Below are the code and all the weights of a small trained network. Each question names an input and a target symbol and asks about switching units off, where a switched-off unit gives its printed mean instead of its output.

import numpy as np


def w(rows, s, z=0):
    codes = np.array(rows[::2]) - 128.0
    scale = np.full(codes.shape[1], s)
    scale[-1] = z or s
    return codes * scale


def f(y):
    return y / 2 * (1 + np.tanh(0.7978845608 * (y + 0.044715 * y**3)))


def softmax(a):
    e = np.exp(a - a.max(-1, keepdims=True))
    return e / e.sum(-1, keepdims=True)


def log_softmax(a):
    a = a - a.max(-1, keepdims=True)
    return a - np.log(np.exp(a).sum(-1, keepdims=True))


def net(x, mask):
    ids = ['ΛΠΩβησψ'.index(c) for c in x.split()]
    T = len(ids)
    res = E[ids] + P[:T]
    r = res
    for j in range(2):
        rows = slice(3 * j, 3 * j + 3)
        q, k, v = (r @ M[0][rows].T for M in (Q, K, V))
        z = softmax(np.where(np.tri(T) > 0, q @ k.T / 3**0.5, -1e9)) @ v
        o = O[0][rows]
        res = res + np.where(mask[j], z, o[:, -1]) @ o[:, :-1]
    y = f(res @ A[0][:, :-1].T + A[0][:, -1])
    res = res + np.where(mask[2:10], y, B[0][:, -1]) @ B[0][:, :-1]
    return log_softmax(res[-1] @ U[:, :-1].T + U[:, -1])


Q, K, V, O, A, B = {}, {}, {}, {}, {}, {}
E = w([
[150,130,117,240,168,95],'Λ',
[197,85,108,61,79,130],'Π',
[24,146,23,126,97,79],'Ω',
[150,145,77,171,35,118],'β',
[62,124,133,252,169,88],'η',
[169,76,72,217,124,171],'σ',
[166,141,42,87,145,222],'ψ',
],0.02)
P = w([
[180,54,65,254,140,44],'0',
[165,79,106,243,137,81],'1',
[145,108,132,237,130,129],'2',
[149,124,134,217,117,123],'3',
[146,134,131,201,105,143],'4',
[146,165,135,183,102,130],'5',
[149,181,138,161,93,150],'6',
[147,205,133,140,87,145],'7',
[148,234,136,131,82,149],'8',
[149,236,138,107,67,145],'9',
[127,211,127,106,76,140],'10',
],0.0082)
Q[0] = w([
[105,128,99,181,173,133],'H1',
[159,42,139,7,198,190],'H1',
[145,138,107,223,154,101],'H1',
[175,126,89,136,156,84],'H2',
[114,168,146,106,181,160],'H2',
[130,123,107,179,80,157],'H2',
],0.015)
K[0] = w([
[105,202,137,81,123,151],'H1',
[134,155,78,229,182,155],'H1',
[125,189,151,68,76,144],'H1',
[113,198,131,127,162,102],'H2',
[153,91,163,105,139,100],'H2',
[164,252,101,78,110,144],'H2',
],0.016)
V[0] = w([
[149,96,194,120,217,137],'H1',
[44,171,145,145,42,68],'H1',
[17,102,93,131,254,109],'H1',
[191,61,158,158,131,75],'H2',
[63,52,172,176,130,41],'H2',
[53,157,77,125,24,176],'H2',
],0.0081)
O[0] = w([
[136,227,121,132,134,36,3],'H1',
[53,100,137,174,33,169,115],'H1',
[123,255,129,124,124,184,89],'H1',
[167,105,94,111,106,131,133],'H2',
[84,142,167,100,15,109,43],'H2',
[144,101,200,39,177,134,193],'H2',
],0.0093,0.0054)
A[0] = w([
[154,243,115,174,105,121,69],'N1',
[213,186,137,134,186,127,133],'N2',
[255,82,192,159,131,177,127],'N3',
[89,113,36,106,136,49,248],'N4',
[159,113,160,150,179,63,33],'N5',
[178,126,141,98,89,172,153],'N6',
[179,148,130,195,171,96,255],'N7',
[211,143,68,153,102,117,188],'N8',
],0.0096,0.0037)
B[0] = w([
[80,59,204,67,203,68,177],'N1',
[72,164,85,157,187,103,220],'N2',
[6,193,74,149,77,84,233],'N3',
[104,212,196,105,84,177,161],'N4',
[215,166,52,68,130,211,187],'N5',
[166,94,92,101,214,79,143],'N6',
[118,110,206,66,116,155,251],'N7',
[254,102,170,132,161,160,209],'N8',
],0.0072,0.016)
U = w([
[89,216,167,179,42,254,153],'Λ',
[177,161,115,178,53,180,8],'Π',
[31,201,165,157,104,45,71],'Ω',
[112,155,128,131,83,116,140],'β',
[129,106,247,132,121,151,135],'η',
[87,84,92,210,113,79,80],'σ',
[95,186,134,154,164,144,237],'ψ',
],0.0058,0.0013)

Each question gives the input, a string of symbols that net reads in full, and the target symbol t.
The units are the heads (3 rows each of Q, K, V and O) and the neurons (one row each of A and B). Each row of codes is followed by its name. A weight is (code - 128) times the scale printed after its matrix; where a second scale follows, it is the last column's (O, A, B and U).
mask holds one flag per unit, heads first, then neurons. A switched-off unit (its flag False) gives its mean, the last column of its rows in O or B, instead of its output. The means were averaged over made-up inputs and are rounded, as every weight is.
A unit's drop is (log p(t) with every unit on - log p(t) with that unit switched off) / (log p(t) with every unit on - log p(t) with every unit switched off).
The circuit of an input: a set's keep is (log p(t) with only the set's units on - log p(t) with every unit switched off) / (log p(t) with every unit on - log p(t) with every unit switched off). Starting from all 10 units, units are removed one at a time, each time the one whose removal leaves the highest keep (on an exact tie, the one counted first), for as long as the keep stays at least 0.8.
units of the circuit, in order: the units of the circuit, biggest drop first
k most important neurons: the k neurons with the biggest drops, biggest first
heads that matter: for each layer, one digit per head in row order, 1 if its drop is at least 0.15 and else 0, layers parted by /
drop of u: that unit's drop, to one decimal
input β η ψ Π η Λ Ω σ Λ Λ η, target η: units of the circuit, in order	[N3]
input Λ β ψ Λ Λ ψ β, target σ: units of the circuit, in order	[H1; N7]
input Λ Λ β β η η η ψ η η η, target ψ: units of the circuit, in order	[H2; H1; N5]
input σ β η Λ Λ Λ η, target σ: units of the circuit, in order	[H1; N7]
input Λ ψ Λ Λ, target ψ: units of the circuit, in order	[H1; N2; N5]
input Λ Λ σ, target Π: heads that matter	01
input Λ Λ Λ Π, target Π: heads that matter	01
input ψ Λ Λ σ β Λ Λ ψ Λ σ, target ψ: units of the circuit, in order	[H2; N2]
input Π η ψ Λ Λ Λ ψ, target ψ: units of the circuit, in order	[H1; H2; N2; N1]
input Λ Λ Λ ψ Π, target ψ: 2 most important neurons	[N2; N6]
input Ω ψ β η Λ Λ Λ σ, target σ: units of the circuit, in order	[H1; N5; N7]
input η Λ Λ, target η: 3 most important neurons	[N1; N3; N8]
input Λ η η, target Ω: 3 most important neurons	[N1; N8; N5]
input η ψ β Λ Λ Π η Λ η σ, target σ: units of the circuit, in order	[H1]
input β η Λ η Λ Λ Λ, target σ: drop of N3	0.0
input Λ Λ Π, target Π: drop of N5	-0.2
input Λ Λ Λ Ω Λ Λ Λ Λ Λ, target Λ: drop of N2	0.1
input Λ Λ Λ Λ η, target Ω: drop of N1	1.0
